Here is a tiny trained network, its code and every weight. The questions are about switching its units off for an input and a target symbol, where a switched-off unit gives its printed mean instead of its output.

import numpy as np


def w(rows, s, z=0):
    codes = np.array(rows[::2]) - 128.0
    scale = np.full(codes.shape[1], s)
    scale[-1] = z or s
    return codes * scale


def norm(h):
    return h / np.sqrt((h * h).mean(-1, keepdims=True) + 1e-5)


def f(y):
    return y / 2 * (1 + np.tanh(0.7978845608 * (y + 0.044715 * y**3)))


def softmax(a):
    e = np.exp(a - a.max(-1, keepdims=True))
    return e / e.sum(-1, keepdims=True)


def log_softmax(a):
    a = a - a.max(-1, keepdims=True)
    return a - np.log(np.exp(a).sum(-1, keepdims=True))


def net(x, mask):
    ids = ['αγδεζλξτ'.index(c) for c in x.split()]
    T = len(ids)
    res = E[ids] + P[:T]
    u = 0
    for l in range(2):
        q, k, v = (norm(res) @ M[l].T for M in (Q, K, V))
        z = softmax(np.where(np.tri(T) > 0, q @ k.T / 2**0.5, -1e9)) @ v
        res = res + np.where(mask[u], z, O[l][:, -1]) @ O[l][:, :-1]
        u += 1
        y = f(norm(res) @ A[l][:, :-1].T + A[l][:, -1])
        res = res + np.where(mask[u : u + 12], y, B[l][:, -1]) @ B[l][:, :-1]
        u += 12
    return log_softmax(norm(res)[-1] @ U[:, :-1].T + U[:, -1])


Q, K, V, O, A, B = {}, {}, {}, {}, {}, {}
E = w([
[87,107,130,112,169,49],'α',
[61,160,135,56,153,99],'γ',
[241,106,100,21,162,193],'δ',
[105,242,93,80,34,177],'ε',
[99,175,204,217,97,98],'ζ',
[135,90,160,93,174,41],'λ',
[52,138,2,105,179,175],'ξ',
[123,176,218,73,146,125],'τ',
],0.0089)
P = w([
[31,122,137,6,116,62],'0',
[67,182,145,91,141,51],'1',
[44,89,186,91,133,145],'2',
[128,185,112,137,163,49],'3',
[51,49,205,107,108,143],'4',
[175,226,84,159,203,33],'5',
[26,1,200,104,57,140],'6',
[154,238,77,153,177,34],'7',
],0.0064)
Q[0] = w([
[73,3,184,115,64,201],'0.h0',
[122,92,107,138,87,160],'0.h0',
],0.017)
K[0] = w([
[191,252,80,161,206,73],'0.h0',
[126,159,135,101,167,96],'0.h0',
],0.014)
V[0] = w([
[117,204,251,224,67,89],'0.h0',
[58,226,2,162,105,125],'0.h0',
],0.006)
O[0] = w([
[144,115,106,134,9,6,253],'0.h0',
[208,254,57,151,205,80,124],'0.h0',
],0.0078,0.0033)
A[0] = w([
[149,143,110,112,140,128,76],'0.n0',
[114,135,93,246,151,164,134],'0.n1',
[102,171,108,242,151,245,2],'0.n2',
[130,158,163,151,127,128,72],'0.n3',
[84,153,85,169,86,144,96],'0.n4',
[159,180,82,150,138,113,51],'0.n5',
[57,145,121,183,131,125,109],'0.n6',
[156,172,158,120,90,189,144],'0.n7',
[166,71,120,159,177,150,115],'0.n8',
[162,130,144,155,122,208,67],'0.n9',
[134,147,104,124,162,84,52],'0.n10',
[140,123,173,140,152,116,72],'0.n11',
],0.011,0.0064)
B[0] = w([
[133,103,102,119,105,124,74],'0.n0',
[82,133,161,167,207,96,168],'0.n1',
[58,254,120,142,128,46,176],'0.n2',
[117,103,116,112,131,90,110],'0.n3',
[127,121,115,55,157,81,182],'0.n4',
[106,108,113,210,151,154,176],'0.n5',
[191,81,162,77,129,125,250],'0.n6',
[104,166,168,89,172,82,187],'0.n7',
[62,85,128,99,166,167,101],'0.n8',
[113,163,151,135,97,99,100],'0.n9',
[96,100,111,164,66,148,144],'0.n10',
[102,112,122,88,139,114,98],'0.n11',
],0.0088,0.0015)
Q[1] = w([
[214,106,118,128,117,44],'1.h0',
[17,48,213,1,123,69],'1.h0',
],0.0051)
K[1] = w([
[173,161,138,157,22,140],'1.h0',
[203,55,138,255,128,165],'1.h0',
],0.0067)
V[1] = w([
[189,243,158,12,58,215],'1.h0',
[237,3,38,121,211,104],'1.h0',
],0.0042)
O[1] = w([
[84,43,119,194,63,205,147],'1.h0',
[214,148,164,1,163,113,5],'1.h0',
],0.007,0.0033)
A[1] = w([
[91,144,86,111,139,117,49],'1.n0',
[93,215,155,163,161,45,100],'1.n1',
[134,66,195,51,33,62,158],'1.n2',
[88,210,42,128,85,199,155],'1.n3',
[107,99,168,28,160,90,37],'1.n4',
[47,89,170,163,171,84,47],'1.n5',
[142,162,132,79,211,73,68],'1.n6',
[130,112,102,131,162,103,112],'1.n7',
[80,120,34,69,95,164,36],'1.n8',
[249,108,98,143,116,191,145],'1.n9',
[139,73,2,99,132,108,4],'1.n10',
[249,173,2,194,90,81,178],'1.n11',
],0.0084,0.0039)
B[1] = w([
[157,108,85,157,133,143,125],'1.n0',
[91,25,89,143,78,78,199],'1.n1',
[128,187,154,171,222,98,255],'1.n2',
[211,120,92,114,66,124,154],'1.n3',
[245,140,140,136,93,139,151],'1.n4',
[204,41,96,98,110,170,164],'1.n5',
[155,82,62,83,113,99,140],'1.n6',
[127,153,91,146,107,126,127],'1.n7',
[165,115,149,255,171,94,130],'1.n8',
[140,15,194,152,100,110,124],'1.n9',
[96,143,92,114,198,120,127],'1.n10',
[137,207,178,97,126,253,195],'1.n11',
],0.0076,0.0095)
U = w([
[161,39,77,102,66,121,63],'α',
[169,119,100,214,63,213,98],'γ',
[216,142,212,91,189,204,185],'δ',
[140,237,130,71,16,112,235],'ε',
[87,97,188,208,129,46,154],'ζ',
[206,91,110,51,108,94,6],'λ',
[98,172,24,113,254,136,67],'ξ',
[10,87,168,25,106,200,118],'τ',
],0.0063,0.0025)

Each question gives the input, a string of symbols that net reads in full, and the target symbol t.
The units are the heads (2 rows each of Q, K, V and O) and the neurons (one row each of A and B). Each row of codes is followed by its name. A weight is (code - 128) times the scale printed after its matrix; where a second scale follows, it is the last column's (O, A, B and U).
mask holds one flag per unit, layer by layer, with each layer's heads first. A switched-off unit (its flag False) gives its mean, the last column of its rows in O or B, instead of its output. The means were averaged over made-up inputs and are rounded, as every weight is.
A unit's drop is (log p(t) with every unit on - log p(t) with that unit switched off) / (log p(t) with every unit on - log p(t) with every unit switched off).
The circuit of an input: a set's keep is (log p(t) with only the set's units on - log p(t) with every unit switched off) / (log p(t) with every unit on - log p(t) with every unit switched off). Starting from the 12 units with the biggest drops (on a tie, the unit counted first), units are removed one at a time, each time the one whose removal leaves the highest keep (on an exact tie, the one counted first), for as long as the keep stays at least 0.8.
circuit, biggest first: the units of the circuit, biggest drop first
most important unit: the unit with the biggest drop
k most important neurons: the k neurons with the biggest drops, biggest first
k most important neurons of layer l: the k neurons of layer l with the biggest drops, biggest first
input ζ ξ δ ζ ε λ, target γ: 2 most important neurons : [1.n11 0.n5]
input τ ζ δ ε λ, target γ: most important unit : 0.h0
input ζ δ δ, target τ: circuit, biggest first : [0.h0 1.n2]
input ζ ζ λ δ ε ζ, target γ: circuit, biggest first : [1.n11 1.n2 1.h0]
input τ ζ ζ δ τ γ, target ζ: circuit, biggest first : [0.h0 1.n2]
input ζ δ ξ δ λ ζ, target δ: 3 most important neurons : [0.n6 1.n1 0.n2]
input ζ ε γ α, target α: 2 most important neurons : [1.n5 1.n2]
input ξ δ ζ ζ ζ τ ε, target ζ: circuit, biggest first : [1.n11 1.n8]
input ζ ζ ζ ε ζ, target γ: 4 most important neurons : [1.n11 1.n2 0.n5 0.n2]
input ζ ζ τ τ τ ξ, target ζ: circuit, biggest first : [0.h0 1.n8]
input δ ε λ γ τ τ ξ, target ξ: circuit, biggest first : [1.n10 1.n1]
input ζ γ τ δ ζ δ, target ε: circuit, biggest first : [0.h0 1.n11]
input ξ γ τ δ λ, target δ: circuit, biggest first : [1.n1 1.h0]
input τ ζ τ γ τ, target α: circuit, biggest first : [0.h0 1.n2 1.n1]
input ζ λ α γ ξ ξ λ, target ξ: circuit, biggest first : [0.h0]
input ζ ζ ζ τ τ τ, target ζ: 2 most important neurons : [1.n11 1.n2]
input ε τ ε, target ζ: circuit, biggest first : [1.n8 1.n11]
input λ ε δ τ τ α τ δ, target ζ: 4 most important neurons of layer 1 : [1.n11 1.n2 1.n9 1.n5]
input ζ δ ε, target τ: 2 most important neurons : [0.n7 1.n2]
input ζ δ α α γ, target λ: 2 most important neurons of layer 1 : [1.n4 1.n6]
input ξ δ ζ ε τ ε ε δ, target γ: most important neuron of layer 0 : [0.n5]
input ε λ γ, target δ: 2 most important neurons : [1.n4 0.n1]
